Here is a tiny trained network, its code and every weight. The questions are about switching its units off for an input and a class, where a switched-off unit gives its printed mean instead of its output.

import numpy as np


def w(rows, s, z=0):
    codes = np.array(rows[::2]) - 128.0
    scale = np.full(codes.shape[1], s)
    scale[-1] = z or s
    return codes * scale


def norm(h):
    return h / np.sqrt((h * h).mean(-1, keepdims=True) + 1e-5)


def f(y):
    return y / 2 * (1 + np.tanh(0.7978845608 * (y + 0.044715 * y**3)))


def log_softmax(a):
    a = a - a.max(-1, keepdims=True)
    return a - np.log(np.exp(a).sum(-1, keepdims=True))


def net(x, mask):
    res = np.array(x, float).reshape(1, 7) / 4 @ E
    u = 0
    for l in range(3):
        y = f(norm(res) @ A[l][:, :-1].T + A[l][:, -1])
        res = res + np.where(mask[u : u + 8], y, B[l][:, -1]) @ B[l][:, :-1]
        u += 8
    return log_softmax(norm(res)[-1] @ U[:, :-1].T + U[:, -1])


A, B = {}, {}
E = w([
[223,113,35,71,115,120,104],'x0',
[128,127,129,130,126,131,128],'x1',
[93,253,112,60,32,200,114],'x2',
[129,123,127,126,124,133,136],'x3',
[127,128,128,129,129,127,128],'x4',
[82,175,2,201,189,181,159],'x5',
[26,75,97,131,38,81,86],'x6',
],0.0057)
A[0] = w([
[191,100,240,49,92,204,156,105],'L0N0',
[41,161,250,160,181,163,118,87],'L0N1',
[213,39,6,81,101,88,63,5],'L0N2',
[43,39,159,137,159,143,87,122],'L0N3',
[253,131,194,147,250,201,85,107],'L0N4',
[78,138,118,55,74,181,121,103],'L0N5',
[203,171,75,96,146,72,110,61],'L0N6',
[207,100,46,5,136,145,127,58],'L0N7',
],0.0062,0.003)
B[0] = w([
[145,153,125,170,167,191,44,216],'L0N0',
[57,130,97,8,201,180,150,198],'L0N1',
[92,68,134,30,152,198,168,205],'L0N2',
[172,69,96,80,98,145,218,181],'L0N3',
[185,132,138,137,74,104,253,254],'L0N4',
[202,239,84,105,76,31,137,174],'L0N5',
[88,141,157,72,188,225,179,151],'L0N6',
[11,168,193,115,233,139,100,193],'L0N7',
],0.005,0.0042)
A[1] = w([
[83,244,182,153,115,117,102,123],'L1N0',
[204,194,150,84,147,198,148,85],'L1N1',
[160,226,159,141,107,146,142,95],'L1N2',
[204,133,182,117,161,72,35,34],'L1N3',
[154,25,105,172,113,194,154,102],'L1N4',
[90,125,171,44,216,192,171,3],'L1N5',
[171,60,254,49,112,121,77,87],'L1N6',
[27,136,240,233,95,147,176,131],'L1N7',
],0.0063,0.0023)
B[1] = w([
[217,124,53,119,108,77,99,194],'L1N0',
[68,159,109,150,98,102,179,237],'L1N1',
[192,172,94,168,166,3,209,186],'L1N2',
[93,151,163,139,129,180,104,144],'L1N3',
[162,215,107,144,143,50,80,182],'L1N4',
[127,98,137,118,143,115,128,220],'L1N5',
[133,126,154,219,115,230,53,254],'L1N6',
[162,127,102,18,166,170,92,168],'L1N7',
],0.0069,0.0037)
A[2] = w([
[157,40,154,144,182,137,128,126],'L2N0',
[126,19,123,210,177,77,130,165],'L2N1',
[58,70,81,160,49,123,78,188],'L2N2',
[170,100,68,107,182,92,120,141],'L2N3',
[121,115,13,189,189,178,149,106],'L2N4',
[88,45,79,94,71,88,110,71],'L2N5',
[111,221,97,191,107,168,99,251],'L2N6',
[153,150,137,2,180,159,104,236],'L2N7',
],0.0088,0.0021)
B[2] = w([
[92,144,29,102,74,85,120,230],'L2N0',
[82,213,68,88,44,94,87,244],'L2N1',
[172,183,192,178,254,151,219,224],'L2N2',
[115,166,158,91,88,142,122,191],'L2N3',
[143,56,227,149,97,157,49,254],'L2N4',
[226,124,165,136,181,143,221,191],'L2N5',
[117,47,147,137,102,91,84,244],'L2N6',
[41,67,69,92,154,138,131,235],'L2N7',
],0.0082,0.0047)
U = w([
[124,190,58,68,80,48,106,252],'0',
[54,80,110,5,226,192,136,79],'1',
[214,176,179,134,224,125,224,29],'2',
[149,84,205,169,119,177,20,90],'3',
],0.015,0.0012)

Each question gives the input, the list of numbers given to net, and the class t.
The units are the neurons (one row each of A and B). Each row of codes is followed by its name. A weight is (code - 128) times the scale printed after its matrix; where a second scale follows, it is the last column's (A, B and U).
mask holds one flag per neuron, layer by layer. A switched-off neuron (its flag False) gives its mean, the last column of its row in B, instead of its output. The means were averaged over made-up inputs and are rounded, as every weight is.
A unit's drop is (log p(t) with every unit on - log p(t) with that unit switched off) / (log p(t) with every unit on - log p(t) with every unit switched off).
The circuit of an input: a set's keep is (log p(t) with only the set's units on - log p(t) with every unit switched off) / (log p(t) with every unit on - log p(t) with every unit switched off). Starting from the 12 units with the biggest drops (on a tie, the unit counted first), units are removed one at a time, each time the one whose removal leaves the highest keep (on an exact tie, the one counted first), for as long as the keep stays at least 0.8.
circuit, biggest first: the units of the circuit, biggest drop first
unit that matters most: the unit with the biggest drop
top k neurons: the k neurons with the biggest drops, biggest first
top k neurons in layer l: the k neurons of layer l with the biggest drops, biggest first
input [-3,-7,4,7,8,8,5], class 3: unit that matters most -> L2N4
input [-3,-6,-4,7,-2,-1,5], class 2: top 2 neurons -> L2N5; L2N2
input [6,-7,3,6,-5,0,8], class 2: top 2 neurons in layer 2 -> L2N5; L2N2
input [6,-1,-3,4,8,-7,-4], class 3: top 3 neurons -> L1N6; L0N1; L0N0
input [4,-6,-2,4,-8,5,2], class 3: top 4 neurons -> L2N4; L0N1; L1N7; L1N4
input [-8,5,-5,7,-4,-6,4], class 1: top 2 neurons -> L1N7; L0N1
input [5,7,-3,6,-2,-4,-3], class 1: top 3 neurons in layer 0 -> L0N2; L0N7; L0N6
input [3,1,-7,5,0,-7,-5], class 0: top 4 neurons -> L2N0; L0N4; L2N4; L2N1
input [-5,8,1,-3,7,6,6], class 2: top 2 neurons in layer 2 -> L2N2; L2N5
input [6,-3,-2,4,7,2,-6], class 1: top 3 neurons in layer 0 -> L0N7; L0N2; L0N6
input [-6,-2,-8,6,-4,-8,-6], class 0: circuit, biggest first -> L2N0; L2N1
input [-8,5,-7,7,3,-3,-4], class 1: circuit, biggest first -> L0N1; L1N7
input [-5,0,-7,-2,-2,-1,7], class 0: top 3 neurons -> L2N1; L2N0; L1N1
input [4,-3,2,7,-8,6,3], class 3: circuit, biggest first -> L2N4
input [4,-2,1,5,4,4,-3], class 1: top 4 neurons -> L1N6; L0N7; L0N6; L0N0
input [4,1,-4,0,-5,5,3], class 3: top 3 neurons -> L2N4; L0N1; L1N4
input [7,3,7,8,4,8,7], class 3: top 2 neurons -> L2N4; L2N1
input [-6,3,-8,7,-2,-6,3], class 0: top 2 neurons -> L2N1; L2N0
input [1,0,-8,4,7,-1,7], class 0: top 2 neurons in layer 1 -> L1N1; L1N4
input [-2,-7,5,-1,4,4,7], class 2: circuit, biggest first -> L2N2
